Here is a tiny trained network, its code and every weight. The questions are about switching its units off for an input and a class, where a switched-off unit gives its printed mean instead of its output.

import numpy as np


def w(rows, s, z=0):
    codes = np.array(rows[::2]) - 128.0
    scale = np.full(codes.shape[1], s)
    scale[-1] = z or s
    return codes * scale


def f(y):
    return y / 2 * (1 + np.tanh(0.7978845608 * (y + 0.044715 * y**3)))


def log_softmax(a):
    a = a - a.max(-1, keepdims=True)
    return a - np.log(np.exp(a).sum(-1, keepdims=True))


def net(x, mask):
    res = np.array(x, float).reshape(1, 6) / 4 @ E
    y = f(res @ A[0][:, :-1].T + A[0][:, -1])
    res = res + np.where(mask, y, B[0][:, -1]) @ B[0][:, :-1]
    return log_softmax(res[-1] @ U[:, :-1].T + U[:, -1])


A, B = {}, {}
E = w([
[59,163,36,108],'x0',
[124,136,133,130],'x1',
[214,194,87,126],'x2',
[133,131,154,10],'x3',
[127,129,128,129],'x4',
[126,132,131,129],'x5',
],0.012)
A[0] = w([
[74,85,145,128,82],'n1',
[113,131,116,219,44],'n2',
[173,96,180,151,137],'n3',
[52,74,150,132,84],'n4',
[97,159,72,114,109],'n5',
[191,162,103,88,11],'n6',
[161,148,99,158,33],'n7',
[178,76,159,136,108],'n8',
[189,194,99,173,53],'n9',
[67,90,151,149,99],'n10',
[74,71,151,115,75],'n11',
[120,138,160,6,90],'n12',
[165,179,110,131,25],'n13',
[56,158,49,112,89],'n14',
[195,183,91,135,18],'n15',
[116,126,120,196,56],'n16',
[69,133,54,100,122],'n17',
[91,131,67,109,127],'n18',
[121,150,143,96,100],'n19',
[111,95,46,120,128],'n20',
[186,78,196,125,174],'n21',
[41,31,163,141,67],'n22',
[116,125,110,215,49],'n23',
[127,128,125,200,78],'n24',
[78,102,164,135,2],'n25',
[174,87,158,137,111],'n26',
[122,161,129,188,127],'n27',
[110,142,117,57,83],'n28',
[130,105,107,184,53],'n29',
[126,120,145,40,46],'n30',
[128,146,163,60,88],'n31',
[176,111,188,134,138],'n32',
[123,146,147,96,191],'n33',
],0.012,0.0026)
B[0] = w([
[223,164,201,97,185],'n1',
[101,1,66,132,194],'n2',
[45,216,116,196,202],'n3',
[202,154,199,97,214],'n4',
[105,210,135,172,187],'n5',
[184,100,212,19,181],'n6',
[155,109,147,82,151],'n7',
[77,189,103,177,186],'n8',
[200,115,206,75,198],'n9',
[227,145,206,52,195],'n10',
[183,153,164,89,197],'n11',
[93,15,78,139,246],'n12',
[194,149,206,61,160],'n13',
[101,212,94,201,231],'n14',
[227,152,197,92,190],'n15',
[80,21,101,80,172],'n16',
[81,181,144,190,221],'n17',
[87,211,104,204,191],'n18',
[93,83,113,111,145],'n19',
[100,174,122,130,182],'n20',
[66,203,56,222,231],'n21',
[237,177,214,74,254],'n22',
[109,29,58,114,192],'n23',
[111,59,72,125,177],'n24',
[177,152,152,116,167],'n25',
[50,217,103,142,179],'n26',
[132,59,89,110,169],'n27',
[108,101,67,134,186],'n28',
[100,73,106,99,162],'n29',
[93,31,70,126,200],'n30',
[88,23,77,150,189],'n31',
[51,222,83,199,202],'n32',
[114,76,79,163,160],'n33',
],0.0058,0.009)
U = w([
[78,221,112,211,99],'0',
[109,10,99,135,252],'1',
[219,163,174,84,21],'2',
],0.013,0.002)

Each question gives the input, the list of numbers given to net, and the class t.
The units are the neurons (one row each of A and B). Each row of codes is followed by its name. A weight is (code - 128) times the scale printed after its matrix; where a second scale follows, it is the last column's (A, B and U).
mask holds one flag per neuron, in row order. A switched-off neuron (its flag False) gives its mean, the last column of its row in B, instead of its output. The means were averaged over made-up inputs and are rounded, as every weight is.
A unit's drop is (log p(t) with every unit on - log p(t) with that unit switched off) / (log p(t) with every unit on - log p(t) with every unit switched off).
The circuit of an input: a set's keep is (log p(t) with only the set's units on - log p(t) with every unit switched off) / (log p(t) with every unit on - log p(t) with every unit switched off). Starting from the 12 units with the biggest drops (on a tie, the unit counted first), units are removed one at a time, each time the one whose removal leaves the highest keep (on an exact tie, the one counted first), for as long as the keep stays at least 0.8.
units of the circuit, in order: the units of the circuit, biggest drop first
k most important neurons: the k neurons with the biggest drops, biggest first
drop when u is switched off: that unit's drop, to one decimal
input [-4,7,-8,-7,0,4], class 2: units of the circuit, in order	[n22]
input [-5,1,5,5,-7,5], class 0: units of the circuit, in order	[n21 n32]
input [6,-2,-8,-3,-3,7], class 2: units of the circuit, in order	[n22 n10]
input [1,-3,-7,-8,-4,2], class 1: 3 most important neurons	[n2 n23 n16]
input [-7,-3,6,2,0,1], class 0: 2 most important neurons	[n21 n32]
input [1,1,-2,-1,5,-6], class 2: 4 most important neurons	[n21 n12 n32 n3]
input [5,-4,-2,-6,-8,5], class 1: 3 most important neurons	[n2 n23 n16]
input [7,1,-7,-8,-6,-8], class 1: 2 most important neurons	[n2 n23]
input [1,1,2,2,3,-2], class 1: drop when n4 is switched off	0.3
input [-7,2,-4,6,-1,-7], class 0: drop when n21 is switched off	0.2
input [-8,-2,7,7,-6,-6], class 0: drop when n21 is switched off	0.2
input [-8,-4,-2,-4,8,-3], class 0: drop when n4 is switched off	0.0
